Here is a tiny trained network, its code and every weight. The questions are about switching its units off for an input and a target symbol, where a switched-off unit gives its printed mean instead of its output.

import numpy as np


def w(rows, s, z=0):
    codes = np.array(rows[::2]) - 128.0
    scale = np.full(codes.shape[1], s)
    scale[-1] = z or s
    return codes * scale


def norm(h):
    return h / np.sqrt((h * h).mean(-1, keepdims=True) + 1e-5)


def f(y):
    return np.maximum(y, 0)


def softmax(a):
    e = np.exp(a - a.max(-1, keepdims=True))
    return e / e.sum(-1, keepdims=True)


def log_softmax(a):
    a = a - a.max(-1, keepdims=True)
    return a - np.log(np.exp(a).sum(-1, keepdims=True))


def net(x, mask):
    ids = ['Παβδζηθλμσψ'.index(c) for c in x.split()]
    T = len(ids)
    res = E[ids] + P[:T]
    r = norm(res)
    for j in range(2):
        rows = slice(4 * j, 4 * j + 4)
        q, k, v = (r @ M[0][rows].T for M in (Q, K, V))
        z = softmax(np.where(np.tri(T) > 0, q @ k.T / 4**0.5, -1e9)) @ v
        o = O[0][rows]
        res = res + np.where(mask[j], z, o[:, -1]) @ o[:, :-1]
    y = f(norm(res) @ A[0][:, :-1].T + A[0][:, -1])
    res = res + np.where(mask[2:18], y, B[0][:, -1]) @ B[0][:, :-1]
    return log_softmax(norm(res)[-1] @ U[:, :-1].T + U[:, -1])


Q, K, V, O, A, B = {}, {}, {}, {}, {}, {}
E = w([
[98,132,88,150],'Π',
[78,125,71,111],'α',
[28,101,72,99],'β',
[24,140,86,177],'δ',
[70,95,142,110],'ζ',
[100,134,86,151],'η',
[114,133,75,102],'θ',
[224,182,187,6],'λ',
[129,137,83,174],'μ',
[68,106,90,103],'σ',
[186,137,69,199],'ψ',
],0.014)
P = w([
[87,254,129,152],'0',
[85,199,115,135],'1',
[98,168,108,135],'2',
[105,144,100,131],'3',
[107,132,92,139],'4',
[110,116,85,141],'5',
[111,108,84,137],'6',
[119,99,84,142],'7',
[121,94,76,146],'8',
[125,84,80,141],'9',
[129,80,81,138],'10',
[133,74,80,144],'11',
],0.0068)
Q[0] = w([
[54,139,81,224],'h1',
[225,207,121,147],'h1',
[138,161,9,81],'h1',
[159,254,124,56],'h1',
[123,70,101,162],'h2',
[152,119,52,121],'h2',
[139,109,54,72],'h2',
[106,225,157,115],'h2',
],0.0086)
K[0] = w([
[218,217,171,135],'h1',
[149,110,93,232],'h1',
[193,186,23,76],'h1',
[50,204,2,159],'h1',
[227,118,98,66],'h2',
[135,190,161,70],'h2',
[117,140,149,52],'h2',
[82,67,50,113],'h2',
],0.0068)
V[0] = w([
[96,147,167,154],'h1',
[140,145,133,69],'h1',
[143,140,132,138],'h1',
[254,168,125,127],'h1',
[171,141,139,137],'h2',
[93,83,98,168],'h2',
[180,123,156,99],'h2',
[120,159,152,104],'h2',
],0.01)
O[0] = w([
[157,117,100,100,70],'h1',
[201,53,174,142,76],'h1',
[105,118,141,108,155],'h1',
[51,52,213,106,251],'h1',
[173,56,49,135,117],'h2',
[33,162,105,82,150],'h2',
[253,115,90,129,19],'h2',
[169,113,165,163,115],'h2',
],0.0052,0.0032)
A[0] = w([
[169,119,75,75,4],'n1',
[100,84,188,179,38],'n2',
[89,162,107,170,19],'n3',
[187,146,161,62,11],'n4',
[253,77,209,68,186],'n5',
[200,87,194,100,110],'n6',
[138,218,141,115,151],'n7',
[75,80,178,105,239],'n8',
[122,86,241,21,124],'n9',
[238,146,133,97,133],'n10',
[158,134,186,42,171],'n11',
[127,132,64,170,50],'n12',
[215,197,92,175,94],'n13',
[112,185,88,35,128],'n14',
[113,111,106,146,79],'n15',
[158,51,120,136,162],'n16',
],0.012,0.0039)
B[0] = w([
[214,162,112,49,144],'n1',
[122,87,184,137,152],'n2',
[135,95,94,114,223],'n3',
[129,104,130,195,153],'n4',
[4,115,24,167,178],'n5',
[75,162,57,116,150],'n6',
[79,147,132,87,194],'n7',
[136,197,141,107,212],'n8',
[163,66,99,94,171],'n9',
[163,48,75,165,174],'n10',
[146,70,88,206,165],'n11',
[157,100,154,113,254],'n12',
[97,176,166,97,210],'n13',
[172,93,150,174,235],'n14',
[145,104,117,146,184],'n15',
[108,177,133,114,216],'n16',
],0.012,0.0052)
U = w([
[126,130,188,126,97],'Π',
[40,251,67,77,130],'α',
[141,120,151,70,70],'β',
[107,112,176,142,3],'δ',
[124,49,178,44,71],'ζ',
[130,131,188,124,89],'η',
[234,168,73,1,145],'θ',
[135,47,33,170,231],'λ',
[117,56,231,206,27],'μ',
[147,113,142,44,55],'σ',
[212,234,129,201,209],'ψ',
],0.01,0.0022)

Each question gives the input, a string of symbols that net reads in full, and the target symbol t.
The units are the heads (4 rows each of Q, K, V and O) and the neurons (one row each of A and B). Each row of codes is followed by its name. A weight is (code - 128) times the scale printed after its matrix; where a second scale follows, it is the last column's (O, A, B and U).
mask holds one flag per unit, heads first, then neurons. A switched-off unit (its flag False) gives its mean, the last column of its rows in O or B, instead of its output. The means were averaged over made-up inputs and are rounded, as every weight is.
A unit's drop is (log p(t) with every unit on - log p(t) with that unit switched off) / (log p(t) with every unit on - log p(t) with every unit switched off).
The circuit of an input: a set's keep is (log p(t) with only the set's units on - log p(t) with every unit switched off) / (log p(t) with every unit on - log p(t) with every unit switched off). Starting from the 12 units with the biggest drops (on a tie, the unit counted first), units are removed one at a time, each time the one whose removal leaves the highest keep (on an exact tie, the one counted first), for as long as the keep stays at least 0.8.
circuit, biggest first: the units of the circuit, biggest drop first
unit that matters most: the unit with the biggest drop
k most important neurons: the k neurons with the biggest drops, biggest first
heads that matter: for each layer, one digit per head in row order, 1 if its drop is at least 0.15 and else 0, layers parted by /
drop when u is switched off: that unit's drop, to one decimal
input ψ η λ μ θ β δ ψ θ θ μ, target μ: heads that matter : 10
input α ψ β ψ ψ μ Π, target α: circuit, biggest first : [n8, n10]
input ψ ψ ψ ζ ψ ψ θ μ ζ, target λ: heads that matter : 10
input α δ ψ ψ ζ θ ψ ψ ζ, target λ: circuit, biggest first : [h1, n14]
input η ψ ζ β Π ψ ψ σ, target α: unit that matters most : h2
input μ ψ ψ ζ ψ ψ ψ θ, target α: heads that matter : 11
input ψ ψ μ ζ ψ θ η μ η μ θ δ, target α: heads that matter : 01
input θ σ ψ θ ψ μ θ θ ψ ψ η, target α: circuit, biggest first : [h2, n8]
input ψ μ λ ψ ψ ψ μ ψ μ λ ψ η, target α: heads that matter : 11
input θ ψ ψ α η θ ψ μ θ β, target α: heads that matter : 01
input α μ θ ζ θ ψ, target α: circuit, biggest first : [n13, n14]
input θ ψ ζ, target α: heads that matter : 11
input θ θ β ψ ψ ψ δ ψ Π, target α: circuit, biggest first : [n8, n14]
input ψ β ψ λ ψ ψ μ σ ζ ψ σ α, target α: unit that matters most : h1
input δ ψ ψ δ μ ψ ψ α, target α: 2 most important neurons : [n8, n10]
input ψ ψ ψ θ λ ψ ψ ψ, target ψ: 2 most important neurons : [n16, n13]
input μ ψ μ η ψ ψ μ ψ ζ, target α: heads that matter : 10
input ψ ψ λ ψ ψ μ ψ ψ ψ ψ, target ψ: heads that matter : 11
input ψ θ ψ ψ α η ψ θ μ, target α: 3 most important neurons : [n14, n10, n8]
input ψ ψ ψ ψ μ ψ Π θ λ ψ ψ μ, target μ: unit that matters most : h1
input ψ ψ α η ψ λ θ, target θ: heads that matter : 01
input θ α ζ ψ, target α: 2 most important neurons : [n14, n13]
input θ μ ψ θ, target λ: 3 most important neurons : [n14, n13, n16]
input λ ψ μ ψ μ θ ψ θ, target θ: drop when h2 is switched off : 0.8
input μ ψ η δ β ψ θ ψ σ μ λ, target λ: drop when n9 is switched off : 0.0
input ζ θ θ θ, target λ: drop when h1 is switched off : 4.1
